Below are the code and all the weights of a small trained network. Each question names an input and a target symbol and asks about switching units off, where a switched-off unit gives its printed mean instead of its output.

import numpy as np


def w(rows, s, z=0):
    codes = np.array(rows[::2]) - 128.0
    scale = np.full(codes.shape[1], s)
    scale[-1] = z or s
    return codes * scale


def norm(h):
    return h / np.sqrt((h * h).mean(-1, keepdims=True) + 1e-5)


def f(y):
    return np.maximum(y, 0)


def softmax(a):
    e = np.exp(a - a.max(-1, keepdims=True))
    return e / e.sum(-1, keepdims=True)


def log_softmax(a):
    a = a - a.max(-1, keepdims=True)
    return a - np.log(np.exp(a).sum(-1, keepdims=True))


def net(x, mask):
    ids = ['ΔΘΛΞΦΩαβγεζηπστψ'.index(c) for c in x.split()]
    T = len(ids)
    res = E[ids] + P[:T]
    u = 0
    for l in range(3):
        q, k, v = (norm(res) @ M[l].T for M in (Q, K, V))
        z = softmax(np.where(np.tri(T) > 0, q @ k.T / 4**0.5, -1e9)) @ v
        res = res + np.where(mask[u], z, O[l][:, -1]) @ O[l][:, :-1]
        u += 1
        y = f(norm(res) @ A[l][:, :-1].T + A[l][:, -1])
        res = res + np.where(mask[u : u + 8], y, B[l][:, -1]) @ B[l][:, :-1]
        u += 8
    return log_softmax(norm(res)[-1] @ U[:, :-1].T + U[:, -1])


Q, K, V, O, A, B = {}, {}, {}, {}, {}, {}
E = w([
[89,64,151,81,78,109],'Δ',
[115,57,190,156,155,124],'Θ',
[176,140,168,218,140,124],'Λ',
[138,107,87,142,117,97],'Ξ',
[134,99,127,206,220,194],'Φ',
[99,253,91,198,151,98],'Ω',
[197,84,92,74,158,131],'α',
[141,80,157,79,135,94],'β',
[89,154,132,56,169,180],'γ',
[133,55,108,145,149,194],'ε',
[138,148,111,183,173,130],'ζ',
[159,159,120,127,94,166],'η',
[146,156,128,59,62,71],'π',
[91,172,174,126,140,211],'σ',
[162,154,90,95,167,85],'τ',
[59,93,115,141,140,54],'ψ',
],0.024)
P = w([
[95,135,123,62,157,185],'0',
[111,136,90,43,149,159],'1',
[117,122,86,16,142,154],'2',
[151,133,63,5,119,130],'3',
[162,114,56,2,111,131],'4',
[176,105,65,10,95,108],'5',
[186,115,43,15,80,114],'6',
],0.0029)
Q[0] = w([
[90,216,76,125,123,128],'0.h1',
[123,83,214,127,119,166],'0.h1',
[27,148,1,60,101,102],'0.h1',
[112,196,154,145,76,150],'0.h1',
],0.0085)
K[0] = w([
[132,138,86,133,95,130],'0.h1',
[96,142,176,79,137,145],'0.h1',
[86,117,11,92,98,101],'0.h1',
[62,127,151,123,83,177],'0.h1',
],0.012)
V[0] = w([
[140,11,149,125,218,152],'0.h1',
[87,154,126,130,131,51],'0.h1',
[155,133,133,147,135,49],'0.h1',
[83,207,253,114,197,172],'0.h1',
],0.0051)
O[0] = w([
[100,114,135,120,103,204,211],'0.h1',
[94,107,124,119,93,180,84],'0.h1',
[201,254,209,205,166,78,135],'0.h1',
[48,189,211,123,80,165,2],'0.h1',
],0.0043,0.0017)
A[0] = w([
[202,143,105,70,114,117,254],'0.n1',
[185,89,179,92,100,118,90],'0.n2',
[124,139,147,121,73,203,113],'0.n3',
[5,134,127,77,100,95,253],'0.n4',
[127,73,75,147,111,109,101],'0.n5',
[150,160,72,183,119,108,183],'0.n6',
[51,160,86,182,112,126,172],'0.n7',
[203,174,178,105,166,151,134],'0.n8',
],0.012,0.002)
B[0] = w([
[111,71,77,153,208,118,254],'0.n1',
[106,114,90,66,197,151,192],'0.n2',
[244,104,104,171,143,128,184],'0.n3',
[202,122,127,48,101,132,203],'0.n4',
[183,90,247,110,94,154,173],'0.n5',
[149,173,206,139,226,115,188],'0.n6',
[238,239,43,112,117,42,159],'0.n7',
[93,87,79,161,2,158,197],'0.n8',
],0.0078,0.0083)
Q[1] = w([
[106,111,173,112,88,110],'1.h1',
[174,172,142,145,200,98],'1.h1',
[94,233,139,163,2,130],'1.h1',
[2,253,97,62,43,109],'1.h1',
],0.009)
K[1] = w([
[66,128,171,97,95,81],'1.h1',
[140,155,142,255,139,84],'1.h1',
[12,180,68,138,19,182],'1.h1',
[61,160,54,80,73,159],'1.h1',
],0.0093)
V[1] = w([
[56,211,115,84,78,217],'1.h1',
[104,107,48,183,107,214],'1.h1',
[185,168,125,163,118,133],'1.h1',
[254,167,141,199,189,211],'1.h1',
],0.0043)
O[1] = w([
[187,37,69,161,170,165,7],'1.h1',
[203,114,78,91,132,165,128],'1.h1',
[134,146,8,26,91,154,150],'1.h1',
[97,146,152,253,118,157,253],'1.h1',
],0.0063,0.0046)
A[1] = w([
[62,210,146,185,124,149,79],'1.n1',
[160,102,60,198,21,60,148],'1.n2',
[101,160,207,24,85,218,253],'1.n3',
[11,193,254,148,96,142,127],'1.n4',
[215,19,122,191,44,103,171],'1.n5',
[187,38,146,42,118,122,141],'1.n6',
[79,99,83,79,125,180,93],'1.n7',
[208,136,119,53,67,94,234],'1.n8',
],0.0079,0.0034)
B[1] = w([
[142,188,161,47,212,110,159],'1.n1',
[178,162,126,12,201,24,173],'1.n2',
[162,218,65,212,154,108,209],'1.n3',
[145,190,100,19,54,200,153],'1.n4',
[192,87,135,38,65,130,224],'1.n5',
[117,194,158,133,254,228,254],'1.n6',
[113,185,108,170,174,170,163],'1.n7',
[203,146,109,147,168,112,240],'1.n8',
],0.0068,0.0067)
Q[2] = w([
[121,124,90,166,110,121],'2.h1',
[9,138,131,111,58,125],'2.h1',
[118,122,138,127,152,174],'2.h1',
[160,114,194,149,150,57],'2.h1',
],0.014)
K[2] = w([
[194,214,3,2,179,126],'2.h1',
[10,249,8,37,3,220],'2.h1',
[133,132,112,52,137,102],'2.h1',
[170,97,193,150,130,65],'2.h1',
],0.0068)
V[2] = w([
[223,110,219,95,136,43],'2.h1',
[7,103,76,115,117,125],'2.h1',
[25,183,81,63,94,203],'2.h1',
[75,172,52,4,2,148],'2.h1',
],0.0053)
O[2] = w([
[83,54,113,76,118,115,204],'2.h1',
[149,131,48,124,176,146,22],'2.h1',
[116,228,143,137,189,152,41],'2.h1',
[222,255,116,163,173,154,2],'2.h1',
],0.0093,0.0065)
A[2] = w([
[92,167,38,215,1,167,161],'2.n1',
[125,144,202,86,10,151,47],'2.n2',
[121,133,147,206,186,84,152],'2.n3',
[173,118,216,40,140,136,253],'2.n4',
[15,97,111,148,209,180,180],'2.n5',
[109,120,199,223,162,45,129],'2.n6',
[88,249,122,97,225,122,38],'2.n7',
[109,105,127,120,155,208,180],'2.n8',
],0.0081,0.0041)
B[2] = w([
[248,186,158,103,223,74,143],'2.n1',
[136,157,38,121,120,126,150],'2.n2',
[141,71,92,182,135,100,146],'2.n3',
[54,114,132,130,76,136,255],'2.n4',
[146,174,164,151,72,53,188],'2.n5',
[124,40,64,105,107,206,149],'2.n6',
[58,91,103,165,101,186,156],'2.n7',
[170,169,159,179,153,94,184],'2.n8',
],0.011,0.0093)
U = w([
[63,99,63,189,127,217,107],'Δ',
[64,154,51,55,166,166,67],'Θ',
[166,89,132,127,233,171,89],'Λ',
[139,89,179,167,115,247,75],'Ξ',
[172,171,181,74,129,57,79],'Φ',
[93,180,104,115,41,180,157],'Ω',
[90,171,219,148,108,132,221],'α',
[203,190,165,128,145,151,201],'β',
[117,110,73,165,156,56,79],'γ',
[192,100,75,121,68,160,108],'ε',
[62,143,186,135,224,128,142],'ζ',
[69,178,111,134,145,240,245],'η',
[118,152,194,41,134,228,86],'π',
[154,118,169,221,147,120,153],'σ',
[94,201,97,153,139,107,252],'τ',
[64,46,158,134,92,124,35],'ψ',
],0.011,0.0042)

Each question gives the input, a string of symbols that net reads in full, and the target symbol t.
The units are the heads (4 rows each of Q, K, V and O) and the neurons (one row each of A and B). Each row of codes is followed by its name. A weight is (code - 128) times the scale printed after its matrix; where a second scale follows, it is the last column's (O, A, B and U).
mask holds one flag per unit, layer by layer, with each layer's heads first. A switched-off unit (its flag False) gives its mean, the last column of its rows in O or B, instead of its output. The means were averaged over made-up inputs and are rounded, as every weight is.
A unit's drop is (log p(t) with every unit on - log p(t) with that unit switched off) / (log p(t) with every unit on - log p(t) with every unit switched off).
The circuit of an input: a set's keep is (log p(t) with only the set's units on - log p(t) with every unit switched off) / (log p(t) with every unit on - log p(t) with every unit switched off). Starting from the 12 units with the biggest drops (on a tie, the unit counted first), units are removed one at a time, each time the one whose removal leaves the highest keep (on an exact tie, the one counted first), for as long as the keep stays at least 0.8.
circuit, biggest first: the units of the circuit, biggest drop first
unit that matters most: the unit with the biggest drop
top k neurons: the k neurons with the biggest drops, biggest first
k most important neurons of layer l: the k neurons of layer l with the biggest drops, biggest first
drop when u is switched off: that unit's drop, to one decimal
input Θ ψ Ξ η, target ψ: circuit, biggest first -> [2.h1]
input α Ξ ψ Δ α, target ψ: circuit, biggest first -> [2.h1, 0.n5, 0.n6, 0.n4]
input Ξ Θ η η Ω Λ Ω, target γ: circuit, biggest first -> [0.h1, 2.h1, 2.n3]
input β ε π Ξ τ, target ψ: top 2 neurons -> [0.n6, 0.n5]
input Δ τ η ζ Φ, target σ: top 2 neurons -> [2.n5, 2.n4]
input ψ η Φ Ξ Λ ζ, target ψ: top 2 neurons -> [0.n6, 0.n5]
input γ ε β α Ξ η Θ, target η: top 4 neurons -> [1.n4, 0.n5, 0.n1, 0.n6]
input Θ ε ζ, target Δ: top 2 neurons -> [2.n7, 2.n6]
input ε η Θ Δ, target π: 2 most important neurons of layer 1 -> [1.n6, 1.n4]
input β Δ α, target Λ: top 2 neurons -> [1.n6, 0.n2]
input Δ τ Φ β Φ α ψ, target Φ: top 3 neurons -> [0.n7, 0.n4, 1.n8]
input Ξ α α, target ψ: 2 most important neurons of layer 0 -> [0.n5, 0.n6]
input τ α α Δ, target π: top 3 neurons -> [0.n4, 1.n6, 2.n4]
input σ η ψ Λ Λ, target Ω: most important neuron of layer 0 -> [0.n1]
input Δ ε β, target ζ: top 2 neurons -> [1.n6, 0.n2]
input ψ Ξ Φ, target α: 2 most important neurons of layer 0 -> [0.n1, 0.n3]
input ε Λ Θ α η ψ, target Φ: 2 most important neurons of layer 1 -> [1.n4, 1.n8]
input α Λ η α γ α β, target ζ: 2 most important neurons of layer 0 -> [0.n2, 0.n3]
input ψ Φ π ε β η σ, target β: top 2 neurons -> [2.n1, 1.n3]
input η Ξ ζ Δ Θ, target η: top 3 neurons -> [1.n4, 0.n5, 0.n1]
input ψ Φ π ψ Θ, target α: top 3 neurons -> [1.n4, 0.n1, 2.n5]
input Δ Φ Ξ Λ σ σ, target ε: top 2 neurons -> [0.n3, 0.n6]
input Ω Λ ψ Φ Θ, target α: unit that matters most -> 1.n4
input Λ τ Φ Φ Φ Ξ Ω, target γ: 3 most important neurons of layer 0 -> [0.n7, 0.n6, 0.n5]
input α Θ ζ Θ τ γ, target η: 2 most important neurons of layer 0 -> [0.n4, 0.n1]
input τ Ξ σ, target ε: drop when 0.n6 is switched off -> 0.3
input Δ α ε Ξ Λ, target ψ: drop when 1.n2 is switched off -> 0.1
input Ξ ψ ε Δ ψ τ π, target ψ: drop when 0.n1 is switched off -> 0.1
